Here is a tiny trained network, its code and every weight. The questions are about switching its units off for an input and a target symbol, where a switched-off unit gives its printed mean instead of its output.

import numpy as np


def w(rows, s, z=0):
    codes = np.array(rows[::2]) - 128.0
    scale = np.full(codes.shape[1], s)
    scale[-1] = z or s
    return codes * scale


def f(y):
    return y / 2 * (1 + np.tanh(0.7978845608 * (y + 0.044715 * y**3)))


def softmax(a):
    e = np.exp(a - a.max(-1, keepdims=True))
    return e / e.sum(-1, keepdims=True)


def log_softmax(a):
    a = a - a.max(-1, keepdims=True)
    return a - np.log(np.exp(a).sum(-1, keepdims=True))


def net(x, mask):
    ids = ['αβεθξπτψω'.index(c) for c in x.split()]
    T = len(ids)
    res = E[ids] + P[:T]
    q, k, v = (res @ M[0].T for M in (Q, K, V))
    z = softmax(np.where(np.tri(T) > 0, q @ k.T / 2**0.5, -1e9)) @ v
    res = res + np.where(mask[0], z, O[0][:, -1]) @ O[0][:, :-1]
    y = f(res @ A[0][:, :-1].T + A[0][:, -1])
    res = res + np.where(mask[1:25], y, B[0][:, -1]) @ B[0][:, :-1]
    return log_softmax(res[-1] @ U[:, :-1].T + U[:, -1])


Q, K, V, O, A, B = {}, {}, {}, {}, {}, {}
E = w([
[117,85,187,71],'α',
[116,164,142,145],'β',
[109,153,158,112],'ε',
[102,94,108,115],'θ',
[144,167,125,107],'ξ',
[162,121,200,155],'π',
[249,59,194,131],'τ',
[99,13,162,93],'ψ',
[185,66,108,143],'ω',
],0.02)
P = w([
[159,108,89,74],'0',
[42,141,65,221],'1',
[254,158,39,97],'2',
[65,139,65,187],'3',
[243,145,76,104],'4',
[74,134,59,176],'5',
],0.0094)
Q[0] = w([
[247,120,182,151],'h0',
[58,165,187,97],'h0',
],0.012)
K[0] = w([
[161,81,77,153],'h0',
[81,194,177,2],'h0',
],0.0098)
V[0] = w([
[61,202,159,65],'h0',
[146,90,254,174],'h0',
],0.0075)
O[0] = w([
[67,103,232,124,1],'h0',
[158,132,254,140,126],'h0',
],0.009,0.0082)
A[0] = w([
[103,83,194,185,94],'n0',
[186,135,98,107,154],'n1',
[115,178,134,92,137],'n2',
[169,94,107,105,63],'n3',
[147,114,109,68,109],'n4',
[188,239,137,175,193],'n5',
[32,92,116,130,122],'n6',
[161,148,149,70,90],'n7',
[96,164,141,207,137],'n8',
[79,84,163,72,3],'n9',
[6,168,183,95,224],'n10',
[162,168,134,99,59],'n11',
[128,104,157,211,112],'n12',
[88,118,137,18,201],'n13',
[53,221,116,165,31],'n14',
[165,107,153,141,212],'n15',
[152,155,170,104,66],'n16',
[179,121,167,162,130],'n17',
[120,95,122,117,187],'n18',
[139,136,160,127,246],'n19',
[156,75,124,92,148],'n20',
[107,139,88,172,196],'n21',
[112,86,76,117,164],'n22',
[139,205,142,202,190],'n23',
],0.014,0.0038)
B[0] = w([
[123,107,105,68,142],'n0',
[157,102,101,76,253],'n1',
[125,157,88,159,125],'n2',
[146,160,148,164,208],'n3',
[143,114,167,133,171],'n4',
[97,94,165,116,202],'n5',
[75,185,69,92,140],'n6',
[97,137,169,195,142],'n7',
[148,84,157,195,139],'n8',
[163,38,101,172,137],'n9',
[204,207,21,199,152],'n10',
[117,121,152,183,140],'n11',
[140,56,50,68,142],'n12',
[138,100,49,175,150],'n13',
[230,166,254,81,135],'n14',
[82,178,156,120,177],'n15',
[148,176,149,201,131],'n16',
[82,142,58,129,166],'n17',
[107,165,111,64,147],'n18',
[93,194,137,127,142],'n19',
[116,123,192,111,192],'n20',
[96,111,249,184,181],'n21',
[57,153,179,135,204],'n22',
[152,71,178,55,157],'n23',
],0.0068,0.013)
U = w([
[93,179,139,119,253],'α',
[102,124,114,44,112],'β',
[169,167,194,155,62],'ε',
[155,204,127,131,114],'θ',
[139,146,83,112,126],'ξ',
[118,187,194,56,233],'π',
[143,84,137,228,110],'τ',
[211,132,110,8,133],'ψ',
[128,61,182,109,97],'ω',
],0.013,0.004)

Each question gives the input, a string of symbols that net reads in full, and the target symbol t.
The units are the heads (2 rows each of Q, K, V and O) and the neurons (one row each of A and B). Each row of codes is followed by its name. A weight is (code - 128) times the scale printed after its matrix; where a second scale follows, it is the last column's (O, A, B and U).
mask holds one flag per unit, heads first, then neurons. A switched-off unit (its flag False) gives its mean, the last column of its rows in O or B, instead of its output. The means were averaged over made-up inputs and are rounded, as every weight is.
A unit's drop is (log p(t) with every unit on - log p(t) with that unit switched off) / (log p(t) with every unit on - log p(t) with every unit switched off).
The circuit of an input: a set's keep is (log p(t) with only the set's units on - log p(t) with every unit switched off) / (log p(t) with every unit on - log p(t) with every unit switched off). Starting from the 12 units with the biggest drops (on a tie, the unit counted first), units are removed one at a time, each time the one whose removal leaves the highest keep (on an exact tie, the one counted first), for as long as the keep stays at least 0.8.
circuit, biggest first: the units of the circuit, biggest drop first
unit that matters most: the unit with the biggest drop
top k neurons: the k neurons with the biggest drops, biggest first
drop of u: that unit's drop, to one decimal
input ω ω θ π, target ω: circuit, biggest first	(n23, n10, n12)
input ω ω ω ω β, target ψ: unit that matters most	n23
input ξ τ τ ε ξ β, target ε: circuit, biggest first	(n14, n8)
input ε π τ, target ε: circuit, biggest first	(n7, h0)
input ω θ ω β π, target ψ: top 4 neurons	(n1, n22, n23, n21)
input ε ε ψ ω ω π, target ω: top 3 neurons	(n23, n10, n5)
input ω α ε ε τ, target ε: top 2 neurons	(n7, n3)
input β π θ ε, target θ: top 2 neurons	(n10, n14)
input π θ ξ π ω τ, target ψ: circuit, biggest first	(n1, h0)
input ω ω π α, target ξ: drop of n22	0.1
input α θ ω π ω ψ, target β: drop of n6	0.7
input π ω β ε, target θ: drop of n22	0.1
input ω ω ω α π, target ψ: drop of n7	-0.1
input π π π, target π: top neuron	(n15)
input ω π θ α ε β, target ε: top 2 neurons	(n14, n8)
